Here is a tiny trained network, its code and every weight. The questions are about switching its units off for an input and a class, where a switched-off unit gives its printed mean instead of its output.

import numpy as np


def w(rows, s, z=0):
    codes = np.array(rows[::2]) - 128.0
    scale = np.full(codes.shape[1], s)
    scale[-1] = z or s
    return codes * scale


def f(y):
    return y / 2 * (1 + np.tanh(0.7978845608 * (y + 0.044715 * y**3)))


def log_softmax(a):
    a = a - a.max(-1, keepdims=True)
    return a - np.log(np.exp(a).sum(-1, keepdims=True))


def net(x, mask):
    res = np.array(x, float).reshape(1, 4) / 4 @ E
    y = f(res @ A[0][:, :-1].T + A[0][:, -1])
    res = res + np.where(mask, y, B[0][:, -1]) @ B[0][:, :-1]
    return log_softmax(res[-1] @ U[:, :-1].T + U[:, -1])


A, B = {}, {}
E = w([
[146,34,201,115,11,150,164,103],'x0',
[191,140,148,32,111,81,19,65],'x1',
[65,174,200,103,143,212,66,113],'x2',
[139,122,72,93,26,143,70,239],'x3',
],0.011)
A[0] = w([
[142,114,166,109,91,179,150,101,84],'N1',
[109,152,183,110,132,161,155,148,142],'N2',
[82,212,48,111,191,74,101,125,171],'N3',
[171,106,119,87,137,126,100,112,35],'N4',
[153,110,170,129,103,122,141,134,77],'N5',
[68,123,140,115,106,189,80,130,130],'N6',
[183,85,90,160,105,34,172,133,170],'N7',
[140,173,201,124,144,151,148,121,175],'N8',
[95,127,140,86,132,45,111,134,96],'N9',
[89,128,119,243,98,141,189,181,176],'N10',
[116,140,124,94,84,124,98,248,125],'N11',
[168,138,140,77,119,90,114,95,165],'N12',
[115,129,171,139,174,125,169,66,6],'N13',
[136,149,142,67,98,139,146,103,87],'N14',
[133,43,144,117,102,111,139,108,91],'N15',
[123,100,165,181,83,117,117,103,38],'N16',
[121,126,153,155,163,89,159,47,11],'N17',
],0.014,0.0023)
B[0] = w([
[121,136,117,239,134,92,29,180,183],'N1',
[71,141,121,116,139,160,129,195,172],'N2',
[145,101,174,242,66,101,44,187,251],'N3',
[99,84,199,111,215,207,180,106,171],'N4',
[112,152,119,180,97,71,98,102,158],'N5',
[35,203,17,56,151,104,76,173,194],'N6',
[17,200,26,62,88,174,29,217,215],'N7',
[118,169,67,63,102,79,130,189,183],'N8',
[137,156,104,159,197,221,151,165,160],'N9',
[172,126,229,78,237,192,101,163,246],'N10',
[110,37,146,93,192,1,198,66,229],'N11',
[149,75,201,90,234,212,111,220,198],'N12',
[124,74,144,87,132,77,108,131,219],'N13',
[146,169,155,157,187,161,143,126,164],'N14',
[116,138,147,215,128,92,57,179,183],'N15',
[109,170,186,217,179,74,149,131,164],'N16',
[61,83,80,61,121,66,191,101,220],'N17',
],0.0076,0.016)
U = w([
[131,127,141,255,118,78,99,148,112],'0',
[121,20,103,66,129,33,164,128,103],'1',
[146,102,185,100,162,224,134,149,106],'2',
[97,198,36,80,111,138,97,153,108],'3',
[140,128,132,105,106,118,121,152,251],'4',
[150,163,138,146,73,135,160,85,94],'5',
[200,143,113,136,114,112,164,90,84],'6',
[118,130,92,148,71,176,166,74,93],'7',
],0.015,0.011)

Each question gives the input, the list of numbers given to net, and the class t.
The units are the neurons (one row each of A and B). Each row of codes is followed by its name. A weight is (code - 128) times the scale printed after its matrix; where a second scale follows, it is the last column's (A, B and U).
mask holds one flag per neuron, in row order. A switched-off neuron (its flag False) gives its mean, the last column of its row in B, instead of its output. The means were averaged over made-up inputs and are rounded, as every weight is.
A unit's drop is (log p(t) with every unit on - log p(t) with that unit switched off) / (log p(t) with every unit on - log p(t) with every unit switched off).
The circuit of an input: a set's keep is (log p(t) with only the set's units on - log p(t) with every unit switched off) / (log p(t) with every unit on - log p(t) with every unit switched off). Starting from the 12 units with the biggest drops (on a tie, the unit counted first), units are removed one at a time, each time the one whose removal leaves the highest keep (on an exact tie, the one counted first), for as long as the keep stays at least 0.8.
circuit, biggest first: the units of the circuit, biggest drop first
unit that matters most: the unit with the biggest drop
top k neurons: the k neurons with the biggest drops, biggest first
drop when u is switched off: that unit's drop, to one decimal
input [8,-7,4,-5], class 0: unit that matters most	N1
input [3,2,7,-8], class 1: top 3 neurons	N13, N7, N17
input [-5,1,7,-8], class 1: top 3 neurons	N13, N17, N7
input [5,4,-5,-1], class 0: top 2 neurons	N15, N6
input [8,6,-1,-1], class 0: top 2 neurons	N15, N1
input [0,-6,-5,-4], class 2: top 3 neurons	N10, N11, N6
input [3,4,6,-7], class 1: top 2 neurons	N7, N13
input [-8,-6,-5,7], class 0: top 2 neurons	N3, N17
input [-5,3,7,-6], class 3: top 3 neurons	N11, N8, N6
input [-6,-4,-8,-7], class 3: top 2 neurons	N7, N11
input [-4,4,3,1], class 0: top 2 neurons	N3, N10
input [-2,6,3,7], class 1: drop when N7 is switched off	0.0
input [5,5,4,8], class 1: drop when N11 is switched off	3.7
input [0,-3,-8,-4], class 3: circuit, biggest first	N7
input [-1,4,7,-3], class 3: drop when N6 is switched off	0.1
